Here is a tiny trained network, its code and every weight. The questions are about switching its units off for an input and a class, where a switched-off unit gives its printed mean instead of its output.

import numpy as np


def w(rows, s, z=0):
    codes = np.array(rows[::2]) - 128.0
    scale = np.full(codes.shape[1], s)
    scale[-1] = z or s
    return codes * scale


def norm(h):
    return h / np.sqrt((h * h).mean(-1, keepdims=True) + 1e-5)


def f(y):
    return y / 2 * (1 + np.tanh(0.7978845608 * (y + 0.044715 * y**3)))


def log_softmax(a):
    a = a - a.max(-1, keepdims=True)
    return a - np.log(np.exp(a).sum(-1, keepdims=True))


def net(x, mask):
    res = np.array(x, float).reshape(1, 5) / 4 @ E
    u = 0
    for l in range(4):
        y = f(norm(res) @ A[l][:, :-1].T + A[l][:, -1])
        res = res + np.where(mask[u : u + 6], y, B[l][:, -1]) @ B[l][:, :-1]
        u += 6
    return log_softmax(norm(res)[-1] @ U[:, :-1].T + U[:, -1])


A, B = {}, {}
E = w([
[136,116,154],'x0',
[143,42,163],'x1',
[142,191,157],'x2',
[86,111,73],'x3',
[153,107,252],'x4',
],0.0035)
A[0] = w([
[136,179,169,173],'L0N0',
[112,191,141,59],'L0N1',
[77,15,47,102],'L0N2',
[254,101,79,2],'L0N3',
[127,29,201,202],'L0N4',
[136,109,149,18],'L0N5',
],0.0064,0.00088)
B[0] = w([
[94,129,96,160],'L0N0',
[119,151,119,139],'L0N1',
[60,147,144,245],'L0N2',
[200,97,78,125],'L0N3',
[156,59,58,252],'L0N4',
[99,181,253,122],'L0N5',
],0.0054,0.0029)
A[1] = w([
[168,134,77,150],'L1N0',
[141,144,2,87],'L1N1',
[142,237,75,198],'L1N2',
[117,68,96,172],'L1N3',
[89,192,183,250],'L1N4',
[75,46,35,173],'L1N5',
],0.0069,0.0016)
B[1] = w([
[127,182,160,142],'L1N0',
[254,110,199,195],'L1N1',
[204,181,48,210],'L1N2',
[160,181,95,180],'L1N3',
[95,97,64,171],'L1N4',
[132,172,106,254],'L1N5',
],0.0061,0.004)
A[2] = w([
[173,109,127,129],'L2N0',
[67,98,255,118],'L2N1',
[68,188,116,252],'L2N2',
[153,154,120,139],'L2N3',
[93,139,106,196],'L2N4',
[60,161,176,56],'L2N5',
],0.008,0.0031)
B[2] = w([
[73,106,180,164],'L2N0',
[74,75,145,192],'L2N1',
[95,55,63,254],'L2N2',
[193,93,39,171],'L2N3',
[73,95,3,197],'L2N4',
[42,174,150,88],'L2N5',
],0.0056,0.0025)
A[3] = w([
[2,66,47,142],'L3N0',
[116,150,142,135],'L3N1',
[203,39,156,151],'L3N2',
[119,88,171,173],'L3N3',
[195,105,70,149],'L3N4',
[75,186,44,251],'L3N5',
],0.0066,0.0029)
B[3] = w([
[217,104,76,241],'L3N0',
[205,3,60,118],'L3N1',
[36,163,187,183],'L3N2',
[13,126,44,150],'L3N3',
[184,55,205,213],'L3N4',
[116,49,80,254],'L3N5',
],0.0048,0.0044)
U = w([
[158,209,93,153],'0',
[66,164,158,2],'1',
[180,148,193,123],'2',
[154,79,30,189],'3',
[1,68,224,205],'4',
[90,166,148,51],'5',
[67,211,156,6],'6',
],0.013,0.0079)

Each question gives the input, the list of numbers given to net, and the class t.
The units are the neurons (one row each of A and B). Each row of codes is followed by its name. A weight is (code - 128) times the scale printed after its matrix; where a second scale follows, it is the last column's (A, B and U).
mask holds one flag per neuron, layer by layer. A switched-off neuron (its flag False) gives its mean, the last column of its row in B, instead of its output. The means were averaged over made-up inputs and are rounded, as every weight is.
A unit's drop is (log p(t) with every unit on - log p(t) with that unit switched off) / (log p(t) with every unit on - log p(t) with every unit switched off).
unit that matters most: the unit with the biggest drop
top k neurons: the k neurons with the biggest drops, biggest first
k most important neurons of layer l: the k neurons of layer l with the biggest drops, biggest first
drop of u: that unit's drop, to one decimal
input [-5,7,-2,-6,-6], class 2: unit that matters most	L0N3
input [1,-1,-4,-1,3], class 4: top 2 neurons	[L1N2; L3N2]
input [-7,6,8,-5,-1], class 2: top 2 neurons	[L0N2; L2N1]
input [-5,-7,-7,-3,0], class 0: top 2 neurons	[L1N1; L0N2]
input [4,4,7,-3,-5], class 2: top 2 neurons	[L0N3; L1N1]
input [-1,-5,8,-4,4], class 3: top 2 neurons	[L1N1; L1N4]
input [2,-4,8,-7,-1], class 3: drop of L1N2	-0.1
input [7,-7,6,4,8], class 3: drop of L3N0	0.1
input [7,-4,-3,-4,6], class 4: drop of L2N3	0.0
input [-8,0,-1,-4,-8], class 2: 2 most important neurons of layer 1	[L1N1; L1N4]
input [-7,4,3,-8,-2], class 2: drop of L2N1	0.1
